Below is a small trained network, with its code and all its weights. Each question gives an input and a class and asks what happens when units are switched off, that is, made to give their printed mean instead of their output.

import numpy as np


def w(rows, s, z=0):
    codes = np.array(rows[::2]) - 128.0
    scale = np.full(codes.shape[1], s)
    scale[-1] = z or s
    return codes * scale


def f(y):
    return np.maximum(y, 0)


def log_softmax(a):
    a = a - a.max(-1, keepdims=True)
    return a - np.log(np.exp(a).sum(-1, keepdims=True))


def net(x, mask):
    res = np.array(x, float).reshape(1, 5) / 4 @ E
    y = f(res @ A[0][:, :-1].T + A[0][:, -1])
    res = res + np.where(mask, y, B[0][:, -1]) @ B[0][:, :-1]
    return log_softmax(res[-1] @ U[:, :-1].T + U[:, -1])


A, B = {}, {}
E = w([
[152,112,98,47,11,158,153,134,154,122],'x0',
[183,123,70,112,161,187,46,77,68,64],'x1',
[171,164,33,109,148,78,130,53,181,76],'x2',
[49,101,124,53,68,107,126,111,116,92],'x3',
[94,136,46,198,94,181,124,100,175,86],'x4',
],0.012)
A[0] = w([
[106,163,158,89,134,94,105,79,32,99,242],'N0',
[52,184,62,178,56,190,118,80,186,141,252],'N1',
[215,217,128,131,178,106,205,60,135,146,128],'N2',
[150,98,62,118,174,35,219,146,76,72,177],'N3',
[141,235,78,180,137,103,170,83,110,103,181],'N4',
[144,23,144,162,2,98,154,236,175,165,217],'N5',
[240,112,147,91,143,174,88,180,30,74,192],'N6',
],0.0069,0.004)
B[0] = w([
[111,81,150,105,122,100,16,103,53,114,201],'N0',
[96,114,90,129,149,122,138,141,248,36,237],'N1',
[209,210,140,118,91,112,129,192,105,95,202],'N2',
[124,185,212,151,76,13,139,130,141,132,177],'N3',
[204,109,157,180,136,152,133,119,196,61,206],'N4',
[102,122,139,122,82,209,144,152,106,122,233],'N5',
[110,91,92,78,171,99,103,172,81,108,247],'N6',
],0.011)
U = w([
[73,117,126,105,78,215,193,106,162,128,211],'0',
[145,113,37,130,219,166,52,77,181,100,110],'1',
[253,219,142,127,168,65,106,131,126,114,120],'2',
[68,95,197,188,155,91,104,188,55,254,159],'3',
[74,90,132,87,91,40,105,15,129,72,88],'4',
[151,73,77,17,198,87,53,142,33,155,115],'5',
[135,174,68,117,163,136,110,70,115,214,3],'6',
],0.0085,0.0038)

Each question gives the input, the list of numbers given to net, and the class t.
The units are the neurons (one row each of A and B). Each row of codes is followed by its name. A weight is (code - 128) times the scale printed after its matrix; where a second scale follows, it is the last column's (A, B and U).
mask holds one flag per neuron, in row order. A switched-off neuron (its flag False) gives its mean, the last column of its row in B, instead of its output. The means were averaged over made-up inputs and are rounded, as every weight is.
A unit's drop is (log p(t) with every unit on - log p(t) with that unit switched off) / (log p(t) with every unit on - log p(t) with every unit switched off).
The circuit of an input: a set's keep is (log p(t) with only the set's units on - log p(t) with every unit switched off) / (log p(t) with every unit on - log p(t) with every unit switched off). Starting from all 7 units, units are removed one at a time, each time the one whose removal leaves the highest keep (on an exact tie, the one counted first), for as long as the keep stays at least 0.8.
units of the circuit, in order: the units of the circuit, biggest drop first
top k neurons: the k neurons with the biggest drops, biggest first
drop when u is switched off: that unit's drop, to one decimal
input [3,-6,-7,6,-3], class 0: units of the circuit, in order : (N5)
input [-3,4,-7,-7,-1], class 5: top 3 neurons : (N6 N3 N5)
input [1,-2,5,-1,3], class 2: units of the circuit, in order : (N2 N3)
input [3,-4,1,6,-3], class 0: top 2 neurons : (N5 N6)
input [4,6,-5,6,3], class 5: top 4 neurons : (N6 N4 N0 N3)
input [-8,-1,0,-7,7], class 2: top 2 neurons : (N2 N6)
input [-1,-3,7,-6,8], class 2: top 2 neurons : (N2 N3)
input [-5,7,8,4,-3], class 2: top 3 neurons : (N3 N4 N2)
input [3,-4,8,-1,2], class 2: top 2 neurons : (N2 N3)
input [-3,7,5,-3,-1], class 2: top 2 neurons : (N2 N4)
input [-4,8,-5,0,4], class 5: drop when N0 is switched off : 0.1
input [-3,6,-3,1,2], class 5: drop when N6 is switched off : 0.1
input [-2,-6,0,-4,3], class 0: drop when N5 is switched off : 0.2
